Here is a tiny trained network, its code and every weight. The questions are about switching its units off for an input and a class, where a switched-off unit gives its printed mean instead of its output.

import numpy as np


def w(rows, s, z=0):
    codes = np.array(rows[::2]) - 128.0
    scale = np.full(codes.shape[1], s)
    scale[-1] = z or s
    return codes * scale


def f(y):
    return y / 2 * (1 + np.tanh(0.7978845608 * (y + 0.044715 * y**3)))


def log_softmax(a):
    a = a - a.max(-1, keepdims=True)
    return a - np.log(np.exp(a).sum(-1, keepdims=True))


def net(x, mask):
    res = np.array(x, float).reshape(1, 3) / 4 @ E
    y = f(res @ A[0][:, :-1].T + A[0][:, -1])
    res = res + np.where(mask, y, B[0][:, -1]) @ B[0][:, :-1]
    return log_softmax(res[-1] @ U[:, :-1].T + U[:, -1])


A, B = {}, {}
E = w([
[89,69,69],'x0',
[98,186,88],'x1',
[2,134,223],'x2',
],0.015)
A[0] = w([
[166,156,224,79],'neuron 0',
[166,194,141,132],'neuron 1',
[138,179,118,92],'neuron 2',
[155,54,225,188],'neuron 3',
[124,123,143,102],'neuron 4',
[78,3,153,90],'neuron 5',
[91,106,54,176],'neuron 6',
[164,150,92,217],'neuron 7',
[25,128,202,197],'neuron 8',
[66,169,164,185],'neuron 9',
[133,88,113,137],'neuron 10',
[111,74,215,155],'neuron 11',
[110,208,129,83],'neuron 12',
[245,32,131,173],'neuron 13',
[74,55,77,170],'neuron 14',
[123,171,59,111],'neuron 15',
[138,136,26,190],'neuron 16',
[123,75,86,125],'neuron 17',
[197,135,102,249],'neuron 18',
[107,71,70,142],'neuron 19',
[112,166,145,79],'neuron 20',
],0.017,0.011)
B[0] = w([
[113,40,196,169],'neuron 0',
[78,236,79,163],'neuron 1',
[95,171,140,139],'neuron 2',
[141,155,52,194],'neuron 3',
[112,99,119,129],'neuron 4',
[174,92,56,186],'neuron 5',
[160,61,147,181],'neuron 6',
[148,202,152,192],'neuron 7',
[67,90,89,250],'neuron 8',
[72,1,126,202],'neuron 9',
[210,115,158,150],'neuron 10',
[120,90,51,192],'neuron 11',
[50,127,211,150],'neuron 12',
[181,139,210,237],'neuron 13',
[210,133,72,192],'neuron 14',
[95,201,104,159],'neuron 15',
[154,164,166,207],'neuron 16',
[152,118,129,164],'neuron 17',
[202,231,161,220],'neuron 18',
[193,92,148,176],'neuron 19',
[18,138,139,140],'neuron 20',
],0.0089,0.025)
U = w([
[127,163,150,249],'0',
[64,52,129,229],'1',
[152,92,197,33],'2',
[80,102,43,46],'3',
[76,216,139,60],'4',
[8,102,144,71],'5',
],0.012,0.013)

Each question gives the input, the list of numbers given to net, and the class t.
The units are the neurons (one row each of A and B). Each row of codes is followed by its name. A weight is (code - 128) times the scale printed after its matrix; where a second scale follows, it is the last column's (A, B and U).
mask holds one flag per neuron, in row order. A switched-off neuron (its flag False) gives its mean, the last column of its row in B, instead of its output. The means were averaged over made-up inputs and are rounded, as every weight is.
A unit's drop is (log p(t) with every unit on - log p(t) with that unit switched off) / (log p(t) with every unit on - log p(t) with every unit switched off).
The circuit of an input: a set's keep is (log p(t) with only the set's units on - log p(t) with every unit switched off) / (log p(t) with every unit on - log p(t) with every unit switched off). Starting from the 12 units with the biggest drops (on a tie, the unit counted first), units are removed one at a time, each time the one whose removal leaves the highest keep (on an exact tie, the one counted first), for as long as the keep stays at least 0.8.
units of the circuit, in order: the units of the circuit, biggest drop first
top k neurons: the k neurons with the biggest drops, biggest first
drop when u is switched off: that unit's drop, to one decimal
input [1,6,3], class 1: top 2 neurons => neuron 1; neuron 9
input [4,0,2], class 3: units of the circuit, in order => neuron 13
input [8,0,5], class 3: top 3 neurons => neuron 14; neuron 5; neuron 13
input [3,-4,-1], class 2: units of the circuit, in order => neuron 1; neuron 8
input [3,8,4], class 1: top 4 neurons => neuron 9; neuron 1; neuron 6; neuron 7
input [2,-3,-5], class 2: top 3 neurons => neuron 13; neuron 1; neuron 3
input [-2,-5,6], class 1: top 2 neurons => neuron 0; neuron 9
input [-8,-2,7], class 1: top 3 neurons => neuron 9; neuron 0; neuron 11
input [1,-5,1], class 3: drop when neuron 3 is switched off => 0.2
input [-3,0,8], class 1: drop when neuron 9 is switched off => 0.3
input [-4,4,0], class 4: drop when neuron 8 is switched off => 0.1
